Below are the code and all the weights of a small trained network. Each question names an input and a class and asks about switching units off, where a switched-off unit gives its printed mean instead of its output.

import numpy as np


def w(rows, s, z=0):
    codes = np.array(rows[::2]) - 128.0
    scale = np.full(codes.shape[1], s)
    scale[-1] = z or s
    return codes * scale


def f(y):
    return y / 2 * (1 + np.tanh(0.7978845608 * (y + 0.044715 * y**3)))


def log_softmax(a):
    a = a - a.max(-1, keepdims=True)
    return a - np.log(np.exp(a).sum(-1, keepdims=True))


def net(x, mask):
    res = np.array(x, float).reshape(1, 6) / 4 @ E
    y = f(res @ A[0][:, :-1].T + A[0][:, -1])
    res = res + np.where(mask, y, B[0][:, -1]) @ B[0][:, :-1]
    return log_softmax(res[-1] @ U[:, :-1].T + U[:, -1])


A, B = {}, {}
E = w([
[237,2,50,182,118,79,118,180,174,102,65,135],'x0',
[92,142,51,91,118,86,220,174,197,180,203,244],'x1',
[183,155,142,76,162,129,139,87,167,128,108,109],'x2',
[130,167,168,192,111,125,95,135,169,135,128,170],'x3',
[127,134,147,136,112,144,89,164,135,121,138,167],'x4',
[195,142,186,95,71,76,197,221,90,231,120,46],'x5',
],0.0094)
A[0] = w([
[119,96,119,160,109,143,141,111,97,124,159,93,147],'N1',
[73,160,62,66,127,82,226,146,200,186,204,240,173],'N2',
[53,103,70,142,190,165,92,1,150,32,142,215,46],'N3',
[174,157,217,115,69,90,198,228,92,234,132,74,81],'N4',
[108,127,219,149,123,146,25,85,43,78,59,23,185],'N5',
[11,237,201,70,137,180,146,74,76,135,217,115,16],'N6',
[186,66,63,149,93,117,132,156,193,84,96,102,25],'N7',
[194,43,72,183,154,100,114,145,160,118,93,145,2],'N8',
],0.012,0.0026)
B[0] = w([
[167,164,152,112,148,129,112,124,173,138,118,129,141],'N1',
[212,131,150,173,136,170,166,159,138,113,180,63,251],'N2',
[61,126,82,79,97,124,54,99,137,115,107,48,225],'N3',
[46,122,74,90,115,131,43,75,143,93,104,85,254],'N4',
[194,131,126,170,126,162,181,172,153,123,202,88,243],'N5',
[133,112,156,133,144,81,157,136,103,159,76,247,253],'N6',
[123,148,151,129,152,116,151,122,104,141,113,207,186],'N7',
[112,135,172,128,127,107,162,136,102,163,116,193,193],'N8',
],0.014,0.024)
U = w([
[217,146,129,213,99,196,175,175,169,122,224,66,169],'0',
[36,142,70,100,56,113,35,88,152,112,108,82,4],'1',
[118,146,176,151,137,45,166,132,84,201,79,254,162],'2',
],0.0088,0.0013)

Each question gives the input, the list of numbers given to net, and the class t.
The units are the neurons (one row each of A and B). Each row of codes is followed by its name. A weight is (code - 128) times the scale printed after its matrix; where a second scale follows, it is the last column's (A, B and U).
mask holds one flag per neuron, in row order. A switched-off neuron (its flag False) gives its mean, the last column of its row in B, instead of its output. The means were averaged over made-up inputs and are rounded, as every weight is.
A unit's drop is (log p(t) with every unit on - log p(t) with that unit switched off) / (log p(t) with every unit on - log p(t) with every unit switched off).
The circuit of an input: a set's keep is (log p(t) with only the set's units on - log p(t) with every unit switched off) / (log p(t) with every unit on - log p(t) with every unit switched off). Starting from all 8 units, units are removed one at a time, each time the one whose removal leaves the highest keep (on an exact tie, the one counted first), for as long as the keep stays at least 0.8.
circuit, biggest first: the units of the circuit, biggest drop first
most important unit: the unit with the biggest drop
top k neurons: the k neurons with the biggest drops, biggest first
drop when u is switched off: that unit's drop, to one decimal
input [3,-1,-1,1,4,2], class 2: most important unit	N3
input [2,2,8,-2,-6,3], class 1: top 2 neurons	N5, N6
input [8,1,-5,3,-3,6], class 2: top 2 neurons	N8, N7
input [-8,-8,7,-6,4,-2], class 0: top 2 neurons	N5, N8
input [2,-5,6,-8,5,7], class 1: top 2 neurons	N4, N2
input [6,3,-3,4,-7,6], class 1: top 2 neurons	N4, N6
input [-6,-6,4,-5,-5,0], class 0: top 2 neurons	N5, N8
input [-5,3,7,7,-4,-4], class 2: top 2 neurons	N6, N4
input [0,-5,8,-4,-1,-5], class 0: top 2 neurons	N5, N4
input [-4,3,-8,-6,-6,5], class 1: top 2 neurons	N4, N5
input [2,0,3,-3,5,-2], class 1: top 2 neurons	N6, N2
input [3,7,-5,-5,-5,-7], class 0: top 3 neurons	N2, N4, N6
input [-7,4,-5,-6,2,2], class 2: drop when N6 is switched off	9.0
input [-5,4,6,-4,-7,8], class 1: circuit, biggest first	N4
input [-1,-8,3,-7,-1,-4], class 0: drop when N5 is switched off	4.9
input [1,-2,-7,5,-8,5], class 1: drop when N3 is switched off	0.0
